Below are the code and all the weights of a small trained network. Each question names an input and a class and asks about switching units off, where a switched-off unit gives its printed mean instead of its output.

import numpy as np


def w(rows, s, z=0):
    codes = np.array(rows[::2]) - 128.0
    scale = np.full(codes.shape[1], s)
    scale[-1] = z or s
    return codes * scale


def f(y):
    return y / 2 * (1 + np.tanh(0.7978845608 * (y + 0.044715 * y**3)))


def log_softmax(a):
    a = a - a.max(-1, keepdims=True)
    return a - np.log(np.exp(a).sum(-1, keepdims=True))


def net(x, mask):
    res = np.array(x, float).reshape(1, 6) / 4 @ E
    y = f(res @ A[0][:, :-1].T + A[0][:, -1])
    res = res + np.where(mask, y, B[0][:, -1]) @ B[0][:, :-1]
    return log_softmax(res[-1] @ U[:, :-1].T + U[:, -1])


A, B = {}, {}
E = w([
[186,153,117],'x0',
[111,216,204],'x1',
[175,173,152],'x2',
[200,169,124],'x3',
[160,254,85],'x4',
[240,23,186],'x5',
],0.0074)
A[0] = w([
[254,70,50,254],'neuron 0',
[68,73,78,157],'neuron 1',
[175,123,155,234],'neuron 2',
[49,118,145,180],'neuron 3',
[15,137,158,197],'neuron 4',
[210,154,211,118],'neuron 5',
[188,89,170,134],'neuron 6',
[53,144,177,167],'neuron 7',
[154,143,190,52],'neuron 8',
],0.011,0.0038)
B[0] = w([
[97,153,176,255],'neuron 0',
[169,7,91,201],'neuron 1',
[116,95,206,179],'neuron 2',
[65,105,98,194],'neuron 3',
[51,137,96,232],'neuron 4',
[122,99,174,194],'neuron 5',
[153,127,170,183],'neuron 6',
[72,140,109,190],'neuron 7',
[144,102,85,139],'neuron 8',
],0.012,0.0085)
U = w([
[78,116,131,151],'0',
[185,95,167,149],'1',
[123,253,142,163],'2',
[223,146,85,4],'3',
[65,118,93,94],'4',
],0.015,0.018)

Each question gives the input, the list of numbers given to net, and the class t.
The units are the neurons (one row each of A and B). Each row of codes is followed by its name. A weight is (code - 128) times the scale printed after its matrix; where a second scale follows, it is the last column's (A, B and U).
mask holds one flag per neuron, in row order. A switched-off neuron (its flag False) gives its mean, the last column of its row in B, instead of its output. The means were averaged over made-up inputs and are rounded, as every weight is.
A unit's drop is (log p(t) with every unit on - log p(t) with that unit switched off) / (log p(t) with every unit on - log p(t) with every unit switched off).
The circuit of an input: a set's keep is (log p(t) with only the set's units on - log p(t) with every unit switched off) / (log p(t) with every unit on - log p(t) with every unit switched off). Starting from all 9 units, units are removed one at a time, each time the one whose removal leaves the highest keep (on an exact tie, the one counted first), for as long as the keep stays at least 0.8.
circuit, biggest first: the units of the circuit, biggest drop first
k most important neurons: the k neurons with the biggest drops, biggest first
drop of u: that unit's drop, to one decimal
input [3,8,4,-2,6,3], class 1: circuit, biggest first => [neuron 5; neuron 4]
input [-7,-7,-5,-7,-2,8], class 1: most important neuron => [neuron 1]
input [-2,-8,-7,-8,2,6], class 1: circuit, biggest first => [neuron 1; neuron 4]
input [6,6,-8,-8,5,2], class 2: 2 most important neurons => [neuron 1; neuron 5]
input [1,-8,-8,-2,1,5], class 1: circuit, biggest first => [neuron 4; neuron 1]
input [-4,7,4,-5,-2,-5], class 4: circuit, biggest first => [neuron 4; neuron 3; neuron 7]
input [4,-5,0,5,-3,-2], class 1: 3 most important neurons => [neuron 4; neuron 7; neuron 3]
input [1,-8,-2,6,6,-2], class 2: 2 most important neurons => [neuron 1; neuron 0]
input [6,4,-1,6,8,5], class 1: 3 most important neurons => [neuron 5; neuron 2; neuron 4]
input [-2,3,-2,-7,8,7], class 1: drop of neuron 4 => 0.7
input [-8,-3,-2,2,8,5], class 2: drop of neuron 1 => 0.8
input [1,-3,-4,7,-1,-2], class 2: drop of neuron 1 => 0.4
